Here is a tiny trained network, its code and every weight. The questions are about switching its units off for an input and a target symbol, where a switched-off unit gives its printed mean instead of its output.

import numpy as np


def w(rows, s, z=0):
    codes = np.array(rows[::2]) - 128.0
    scale = np.full(codes.shape[1], s)
    scale[-1] = z or s
    return codes * scale


def f(y):
    return np.maximum(y, 0)


def softmax(a):
    e = np.exp(a - a.max(-1, keepdims=True))
    return e / e.sum(-1, keepdims=True)


def log_softmax(a):
    a = a - a.max(-1, keepdims=True)
    return a - np.log(np.exp(a).sum(-1, keepdims=True))


def net(x, mask):
    ids = ['βγεμξπφψ'.index(c) for c in x.split()]
    T = len(ids)
    res = E[ids] + P[:T]
    q, k, v = (res @ M[0].T for M in (Q, K, V))
    z = softmax(np.where(np.tri(T) > 0, q @ k.T / 2**0.5, -1e9)) @ v
    res = res + np.where(mask[0], z, O[0][:, -1]) @ O[0][:, :-1]
    y = f(res @ A[0][:, :-1].T + A[0][:, -1])
    res = res + np.where(mask[1:13], y, B[0][:, -1]) @ B[0][:, :-1]
    return log_softmax(res[-1] @ U[:, :-1].T + U[:, -1])


Q, K, V, O, A, B = {}, {}, {}, {}, {}, {}
E = w([
[195,192,98,103],'β',
[180,234,128,219],'γ',
[85,243,153,10],'ε',
[84,176,40,245],'μ',
[193,215,114,156],'ξ',
[105,77,253,107],'π',
[95,101,43,250],'φ',
[37,90,249,21],'ψ',
],0.013)
P = w([
[235,129,77,2],'0',
[119,211,128,243],'1',
[126,205,124,223],'2',
[125,200,118,203],'3',
[126,195,119,189],'4',
[126,192,118,173],'5',
[130,186,114,162],'6',
[130,183,115,152],'7',
[135,183,117,149],'8',
[134,176,116,138],'9',
[132,176,114,135],'10',
[135,172,116,128],'11',
[142,169,116,119],'12',
],0.0094)
Q[0] = w([
[198,216,203,103],'H0',
[97,8,203,158],'H0',
],0.011)
K[0] = w([
[255,79,134,8],'H0',
[98,213,222,164],'H0',
],0.01)
V[0] = w([
[254,173,150,108],'H0',
[137,12,37,8],'H0',
],0.0064)
O[0] = w([
[32,160,245,214,254],'H0',
[233,94,251,155,141],'H0',
],0.012,0.0053)
A[0] = w([
[154,165,226,80,59],'N0',
[175,117,158,118,129],'N1',
[223,67,165,187,34],'N2',
[122,72,193,98,160],'N3',
[153,207,72,125,133],'N4',
[217,169,59,171,215],'N5',
[138,156,157,175,58],'N6',
[121,20,152,59,121],'N7',
[150,6,212,151,135],'N8',
[108,133,226,164,48],'N9',
[132,149,84,189,212],'N10',
[131,174,148,135,253],'N11',
],0.012,0.0043)
B[0] = w([
[189,91,82,118,228],'N0',
[114,75,75,149,156],'N1',
[74,81,95,111,175],'N2',
[49,155,180,146,162],'N3',
[152,148,213,135,172],'N4',
[189,55,144,190,183],'N5',
[122,109,172,77,199],'N6',
[187,193,198,150,138],'N7',
[16,170,105,254,166],'N8',
[115,140,42,24,253],'N9',
[132,118,140,92,190],'N10',
[149,168,155,163,218],'N11',
],0.0098,0.017)
U = w([
[9,115,56,137,109],'β',
[72,124,245,132,201],'γ',
[128,117,56,110,114],'ε',
[156,163,183,203,59],'μ',
[185,191,73,85,20],'ξ',
[152,102,110,111,250],'π',
[171,59,184,97,141],'φ',
[96,57,63,174,141],'ψ',
],0.011,0.0024)

Each question gives the input, a string of symbols that net reads in full, and the target symbol t.
The units are the heads (2 rows each of Q, K, V and O) and the neurons (one row each of A and B). Each row of codes is followed by its name. A weight is (code - 128) times the scale printed after its matrix; where a second scale follows, it is the last column's (O, A, B and U).
mask holds one flag per unit, heads first, then neurons. A switched-off unit (its flag False) gives its mean, the last column of its rows in O or B, instead of its output. The means were averaged over made-up inputs and are rounded, as every weight is.
A unit's drop is (log p(t) with every unit on - log p(t) with that unit switched off) / (log p(t) with every unit on - log p(t) with every unit switched off).
The circuit of an input: a set's keep is (log p(t) with only the set's units on - log p(t) with every unit switched off) / (log p(t) with every unit on - log p(t) with every unit switched off). Starting from the 12 units with the biggest drops (on a tie, the unit counted first), units are removed one at a time, each time the one whose removal leaves the highest keep (on an exact tie, the one counted first), for as long as the keep stays at least 0.8.
units of the circuit, in order: the units of the circuit, biggest drop first
unit that matters most: the unit with the biggest drop
top k neurons: the k neurons with the biggest drops, biggest first
drop when u is switched off: that unit's drop, to one decimal
input μ γ ψ β π ψ π ψ β β ψ ξ, target μ: units of the circuit, in order -> [N9, N2]
input β β φ φ φ β φ β ξ ψ, target β: top 2 neurons -> [N4, N6]
input γ φ β ψ ψ β γ, target γ: units of the circuit, in order -> [H0, N0, N6]
input ψ ψ ξ β μ ξ γ ξ ξ ξ ξ ξ, target ψ: units of the circuit, in order -> [H0, N8, N2, N1]
input φ β μ ξ ξ β β β ε μ ξ, target φ: units of the circuit, in order -> [H0, N8, N5]
input ψ β φ γ ε β ε ξ μ β γ, target ψ: units of the circuit, in order -> [H0, N2, N8, N1]
input β ξ γ ε ε ε, target ξ: units of the circuit, in order -> [N9, N0, H0]
input ψ ψ β γ ξ, target ψ: units of the circuit, in order -> [H0, N2, N8, N1]
input ξ μ β ψ ε γ, target ξ: unit that matters most -> N9
input γ β φ μ, target μ: top 2 neurons -> [N4, N9]
input β γ π φ ψ β, target β: top 3 neurons -> [N9, N8, N2]
input ψ φ π γ β ψ β ψ γ φ μ γ γ, target ψ: drop when H0 is switched off -> 2.2
input ψ ψ μ ξ π, target β: drop when N6 is switched off -> 0.1
input β β ψ β π β ξ, target β: drop when N9 is switched off -> 1.0
input π μ β φ φ φ ξ ε, target ξ: drop when N0 is switched off -> 0.2
input ε β β β ξ ξ ξ ψ ψ ξ ψ μ, target μ: top 2 neurons -> [N9, N4]
